Below are the code and all the weights of a small trained network. Each question names an input and a class and asks about switching units off, where a switched-off unit gives its printed mean instead of its output.

import numpy as np


def w(rows, s, z=0):
    codes = np.array(rows[::2]) - 128.0
    scale = np.full(codes.shape[1], s)
    scale[-1] = z or s
    return codes * scale


def f(y):
    return np.maximum(y, 0)


def log_softmax(a):
    a = a - a.max(-1, keepdims=True)
    return a - np.log(np.exp(a).sum(-1, keepdims=True))


def net(x, mask):
    res = np.array(x, float).reshape(1, 3) / 4 @ E
    y = f(res @ A[0][:, :-1].T + A[0][:, -1])
    res = res + np.where(mask, y, B[0][:, -1]) @ B[0][:, :-1]
    return log_softmax(res[-1] @ U[:, :-1].T + U[:, -1])


A, B = {}, {}
E = w([
[43,56,170,82,164,145],'x0',
[111,207,191,94,76,165],'x1',
[199,67,252,149,122,37],'x2',
],0.011)
A[0] = w([
[57,41,181,23,168,198,91],'neuron 0',
[67,205,227,86,38,200,154],'neuron 1',
[127,91,234,122,87,73,49],'neuron 2',
[163,52,41,211,198,120,171],'neuron 3',
[26,194,35,71,235,254,2],'neuron 4',
[82,31,83,118,204,114,186],'neuron 5',
[183,205,11,3,149,115,31],'neuron 6',
],0.0079,0.0045)
B[0] = w([
[194,119,185,240,87,170,206],'neuron 0',
[115,124,70,89,47,149,230],'neuron 1',
[145,41,182,82,77,88,199],'neuron 2',
[122,123,123,78,6,154,218],'neuron 3',
[207,67,176,93,129,35,250],'neuron 4',
[156,99,116,116,30,154,204],'neuron 5',
[250,115,212,136,115,78,192],'neuron 6',
],0.011)
U = w([
[166,76,167,111,147,22,47],'0',
[184,131,144,180,94,142,253],'1',
[133,117,100,95,68,138,185],'2',
[127,99,105,105,108,120,182],'3',
[83,160,54,200,209,202,3],'4',
[73,177,70,250,200,165,3],'5',
],0.014,0.0068)

Each question gives the input, the list of numbers given to net, and the class t.
The units are the neurons (one row each of A and B). Each row of codes is followed by its name. A weight is (code - 128) times the scale printed after its matrix; where a second scale follows, it is the last column's (A, B and U).
mask holds one flag per neuron, in row order. A switched-off neuron (its flag False) gives its mean, the last column of its row in B, instead of its output. The means were averaged over made-up inputs and are rounded, as every weight is.
A unit's drop is (log p(t) with every unit on - log p(t) with that unit switched off) / (log p(t) with every unit on - log p(t) with every unit switched off).
The circuit of an input: a set's keep is (log p(t) with only the set's units on - log p(t) with every unit switched off) / (log p(t) with every unit on - log p(t) with every unit switched off). Starting from all 7 units, units are removed one at a time, each time the one whose removal leaves the highest keep (on an exact tie, the one counted first), for as long as the keep stays at least 0.8.
circuit, biggest first: the units of the circuit, biggest drop first
most important unit: the unit with the biggest drop
k most important neurons: the k neurons with the biggest drops, biggest first
drop when u is switched off: that unit's drop, to one decimal
input [8,8,1], class 1: 3 most important neurons => neuron 0; neuron 3; neuron 5
input [-1,-7,1], class 2: circuit, biggest first => neuron 3
input [8,6,7], class 1: 4 most important neurons => neuron 0; neuron 4; neuron 1; neuron 6
input [0,-5,4], class 2: 2 most important neurons => neuron 4; neuron 3
input [5,4,4], class 1: 2 most important neurons => neuron 0; neuron 4
input [7,-2,-5], class 1: 3 most important neurons => neuron 0; neuron 5; neuron 2
input [1,-2,2], class 3: 3 most important neurons => neuron 4; neuron 0; neuron 6
input [7,-4,-2], class 1: 2 most important neurons => neuron 0; neuron 1
input [6,4,-5], class 1: 4 most important neurons => neuron 0; neuron 2; neuron 1; neuron 3
input [-7,8,1], class 2: 2 most important neurons => neuron 1; neuron 0
input [2,-3,3], class 3: 3 most important neurons => neuron 4; neuron 6; neuron 0
input [-1,-7,6], class 2: circuit, biggest first => neuron 3; neuron 4
input [-4,4,-4], class 0: 2 most important neurons => neuron 6; neuron 4
input [0,8,3], class 2: circuit, biggest first => neuron 1
input [7,4,-2], class 1: 2 most important neurons => neuron 0; neuron 3
input [-7,8,0], class 2: 2 most important neurons => neuron 1; neuron 0
input [-5,3,-5], class 0: 2 most important neurons => neuron 4; neuron 6
input [5,0,-3], class 1: 2 most important neurons => neuron 0; neuron 2
input [4,3,-7], class 0: drop when neuron 4 is switched off => 1.1
input [0,-7,5], class 2: drop when neuron 6 is switched off => 0.1
input [0,-6,1], class 2: drop when neuron 6 is switched off => 0.0
input [8,-8,-3], class 1: drop when neuron 1 is switched off => 0.3
input [-2,-8,-1], class 2: most important unit => neuron 3
